Here is a tiny trained network, its code and every weight. The questions are about switching its units off for an input and a target symbol, where a switched-off unit gives its printed mean instead of its output.

import numpy as np


def w(rows, s, z=0):
    codes = np.array(rows[::2]) - 128.0
    scale = np.full(codes.shape[1], s)
    scale[-1] = z or s
    return codes * scale


def norm(h):
    return h / np.sqrt((h * h).mean(-1, keepdims=True) + 1e-5)


def softmax(a):
    e = np.exp(a - a.max(-1, keepdims=True))
    return e / e.sum(-1, keepdims=True)


def log_softmax(a):
    a = a - a.max(-1, keepdims=True)
    return a - np.log(np.exp(a).sum(-1, keepdims=True))


def net(x, mask):
    ids = ['Ψβδεζθμξσ'.index(c) for c in x.split()]
    T = len(ids)
    res = E[ids] + P[:T]
    u = 0
    for l in range(3):
        r = norm(res)
        for j in range(3):
            rows = slice(3 * j, 3 * j + 3)
            q, k, v = (r @ M[l][rows].T for M in (Q, K, V))
            z = softmax(np.where(np.tri(T) > 0, q @ k.T / 3**0.5, -1e9)) @ v
            o = O[l][rows]
            res = res + np.where(mask[u + j], z, o[:, -1]) @ o[:, :-1]
        u += 3
    return log_softmax(norm(res)[-1] @ U[:, :-1].T + U[:, -1])


Q, K, V, O = {}, {}, {}, {}
E = w([
[170,127,136,143],'Ψ',
[152,123,135,145],'β',
[167,113,136,146],'δ',
[162,133,134,140],'ε',
[172,131,138,156],'ζ',
[208,153,164,151],'θ',
[130,247,77,184],'μ',
[121,127,155,249],'ξ',
[156,175,117,32],'σ',
],0.015)
P = w([
[145,92,57,129],'0',
[173,152,122,132],'1',
[129,202,143,134],'2',
[180,118,127,147],'3',
[95,189,180,134],'4',
[166,108,129,134],'5',
[71,179,200,135],'6',
[153,99,133,132],'7',
[53,167,218,134],'8',
[138,79,139,127],'9',
[24,151,254,137],'10',
[154,124,120,143],'11',
],0.016)
Q[0] = w([
[88,170,251,128],'0.h0',
[151,62,58,198],'0.h0',
[112,107,146,119],'0.h0',
[153,92,126,121],'0.h1',
[151,143,124,79],'0.h1',
[135,118,129,200],'0.h1',
[113,105,114,138],'0.h2',
[159,128,98,131],'0.h2',
[104,146,144,167],'0.h2',
],0.025)
K[0] = w([
[187,37,212,79],'0.h0',
[7,148,112,221],'0.h0',
[102,134,123,111],'0.h0',
[176,122,86,134],'0.h1',
[179,149,127,81],'0.h1',
[148,88,156,197],'0.h1',
[92,111,154,139],'0.h2',
[146,134,132,169],'0.h2',
[144,126,210,113],'0.h2',
],0.019)
V[0] = w([
[231,97,140,10],'0.h0',
[52,103,131,91],'0.h0',
[116,128,7,88],'0.h0',
[151,208,91,142],'0.h1',
[41,89,94,60],'0.h1',
[111,6,197,113],'0.h1',
[103,191,133,140],'0.h2',
[120,37,255,27],'0.h2',
[169,1,156,84],'0.h2',
],0.0087)
O[0] = w([
[73,75,168,56,141],'0.h0',
[166,202,117,100,35],'0.h0',
[71,141,81,121,78],'0.h0',
[91,85,143,109,162],'0.h1',
[192,195,129,92,2],'0.h1',
[177,187,105,171,96],'0.h1',
[74,100,156,145,140],'0.h2',
[172,255,208,159,66],'0.h2',
[222,188,87,105,96],'0.h2',
],0.0093,0.0095)
Q[1] = w([
[253,32,19,164],'1.h0',
[139,160,75,161],'1.h0',
[177,45,119,166],'1.h0',
[58,155,158,64],'1.h1',
[111,175,125,132],'1.h1',
[51,159,176,135],'1.h1',
[157,138,91,160],'1.h2',
[107,163,156,112],'1.h2',
[166,151,179,117],'1.h2',
],0.032)
K[1] = w([
[99,178,254,140],'1.h0',
[140,146,153,161],'1.h0',
[116,181,135,111],'1.h0',
[135,87,69,74],'1.h1',
[142,99,145,117],'1.h1',
[119,70,84,118],'1.h1',
[130,162,149,139],'1.h2',
[107,102,112,100],'1.h2',
[145,114,157,82],'1.h2',
],0.04)
V[1] = w([
[193,99,184,21],'1.h0',
[80,132,172,26],'1.h0',
[179,30,112,255],'1.h0',
[203,123,205,225],'1.h1',
[179,66,153,42],'1.h1',
[148,168,36,145],'1.h1',
[154,104,148,112],'1.h2',
[102,192,73,165],'1.h2',
[228,138,115,122],'1.h2',
],0.03)
O[1] = w([
[98,112,131,4,117],'1.h0',
[142,175,162,56,172],'1.h0',
[159,20,125,199,252],'1.h0',
[129,30,78,178,65],'1.h1',
[103,112,95,30,175],'1.h1',
[89,183,143,182,82],'1.h1',
[117,106,108,122,143],'1.h2',
[135,191,171,163,66],'1.h2',
[79,147,103,172,67],'1.h2',
],0.03,0.019)
Q[2] = w([
[113,184,101,119],'2.h0',
[102,142,201,176],'2.h0',
[174,165,15,133],'2.h0',
[83,78,91,84],'2.h1',
[98,203,146,99],'2.h1',
[201,131,98,90],'2.h1',
[179,164,88,91],'2.h2',
[104,50,48,107],'2.h2',
[2,113,184,108],'2.h2',
],0.027)
K[2] = w([
[156,157,69,180],'2.h0',
[69,154,177,140],'2.h0',
[199,146,40,111],'2.h0',
[102,52,107,135],'2.h1',
[101,184,87,84],'2.h1',
[206,97,116,124],'2.h1',
[175,169,150,82],'2.h2',
[125,48,85,85],'2.h2',
[2,163,100,148],'2.h2',
],0.03)
V[2] = w([
[150,160,222,48],'2.h0',
[110,130,141,123],'2.h0',
[211,97,180,179],'2.h0',
[116,114,184,154],'2.h1',
[139,236,176,193],'2.h1',
[153,142,124,96],'2.h1',
[140,79,153,174],'2.h2',
[133,231,73,128],'2.h2',
[5,82,47,148],'2.h2',
],0.021)
O[2] = w([
[105,124,82,219,220],'2.h0',
[113,130,141,137,137],'2.h0',
[74,153,45,82,149],'2.h0',
[154,142,93,98,153],'2.h1',
[141,44,123,65,15],'2.h1',
[101,132,153,128,119],'2.h1',
[194,117,145,92,154],'2.h2',
[32,70,152,125,5],'2.h2',
[101,147,4,132,115],'2.h2',
],0.019,0.014)
U = w([
[105,166,117,179,206],'Ψ',
[56,51,131,141,124],'β',
[75,145,28,151,192],'δ',
[107,133,140,149,157],'ε',
[167,200,59,154,165],'ζ',
[144,36,62,70,31],'θ',
[194,124,209,145,4],'μ',
[149,68,87,245,71],'ξ',
[98,193,103,88,246],'σ',
],0.012,0.0038)

Each question gives the input, a string of symbols that net reads in full, and the target symbol t.
The units are the heads (3 rows each of Q, K, V and O). Each row of codes is followed by its name. A weight is (code - 128) times the scale printed after its matrix; where a second scale follows, it is the last column's (O and U).
mask holds one flag per head, layer by layer. A switched-off head (its flag False) gives its mean, the last column of its rows in O, instead of its output. The means were averaged over made-up inputs and are rounded, as every weight is.
A unit's drop is (log p(t) with every unit on - log p(t) with that unit switched off) / (log p(t) with every unit on - log p(t) with every unit switched off).
The circuit of an input: a set's keep is (log p(t) with only the set's units on - log p(t) with every unit switched off) / (log p(t) with every unit on - log p(t) with every unit switched off). Starting from all 9 units, units are removed one at a time, each time the one whose removal leaves the highest keep (on an exact tie, the one counted first), for as long as the keep stays at least 0.8.
circuit, biggest first: the units of the circuit, biggest drop first
heads that matter: for each layer, one digit per head in row order, 1 if its drop is at least 0.15 and else 0, layers parted by /
drop when u is switched off: that unit's drop, to one decimal
input ξ θ β ξ β θ δ, target ξ: circuit, biggest first : 1.h0
input μ ε θ β θ ε β θ ζ, target μ: circuit, biggest first : 1.h1; 0.h2
input θ μ θ β Ψ θ β σ Ψ ε, target σ: circuit, biggest first : 0.h0; 1.h0
input μ σ β β θ θ Ψ β Ψ, target μ: circuit, biggest first : 2.h2; 1.h1; 0.h1
input β μ β θ β ζ ζ θ Ψ δ ξ, target β: heads that matter : 111 / 111 / 011
input ξ β θ θ σ ξ, target σ: heads that matter : 010 / 100 / 000
input θ ξ θ θ μ θ β δ β β ξ, target θ: heads that matter : 101 / 111 / 000
input μ ξ θ ξ ξ, target μ: circuit, biggest first : 1.h1; 0.h2
input ζ θ ε Ψ ξ β σ θ, target σ: heads that matter : 000 / 100 / 000
input μ θ θ β θ β θ ζ β μ, target μ: heads that matter : 100 / 111 / 001
input θ μ σ θ Ψ β μ ζ θ δ ε ζ, target ζ: heads that matter : 111 / 111 / 010
input Ψ θ ε θ ξ θ ξ ξ θ ζ ξ θ, target ξ: heads that matter : 100 / 010 / 000
input β β μ δ, target μ: heads that matter : 010 / 000 / 000
input ξ ξ δ, target ξ: heads that matter : 100 / 110 / 000
input θ θ σ δ, target σ: circuit, biggest first : 1.h0
input β θ ε θ μ θ, target μ: heads that matter : 010 / 110 / 001
input ξ β β, target ξ: heads that matter : 100 / 100 / 000
input ε β ζ ζ ξ Ψ θ σ, target σ: heads that matter : 101 / 000 / 000
input Ψ θ β Ψ ξ ξ Ψ ξ ζ β ε, target Ψ: circuit, biggest first : 0.h0; 1.h1; 0.h2; 2.h0
input ξ θ μ, target ξ: circuit, biggest first : 1.h0
input β δ θ δ β σ θ θ β, target β: heads that matter : 111 / 111 / 011
input σ ε Ψ σ θ δ δ θ Ψ, target σ: drop when 1.h0 is switched off : 0.1
input Ψ β β δ θ, target Ψ: drop when 1.h0 is switched off : 0.2
input ξ Ψ θ μ β ξ σ, target ξ: drop when 1.h0 is switched off : 1.2
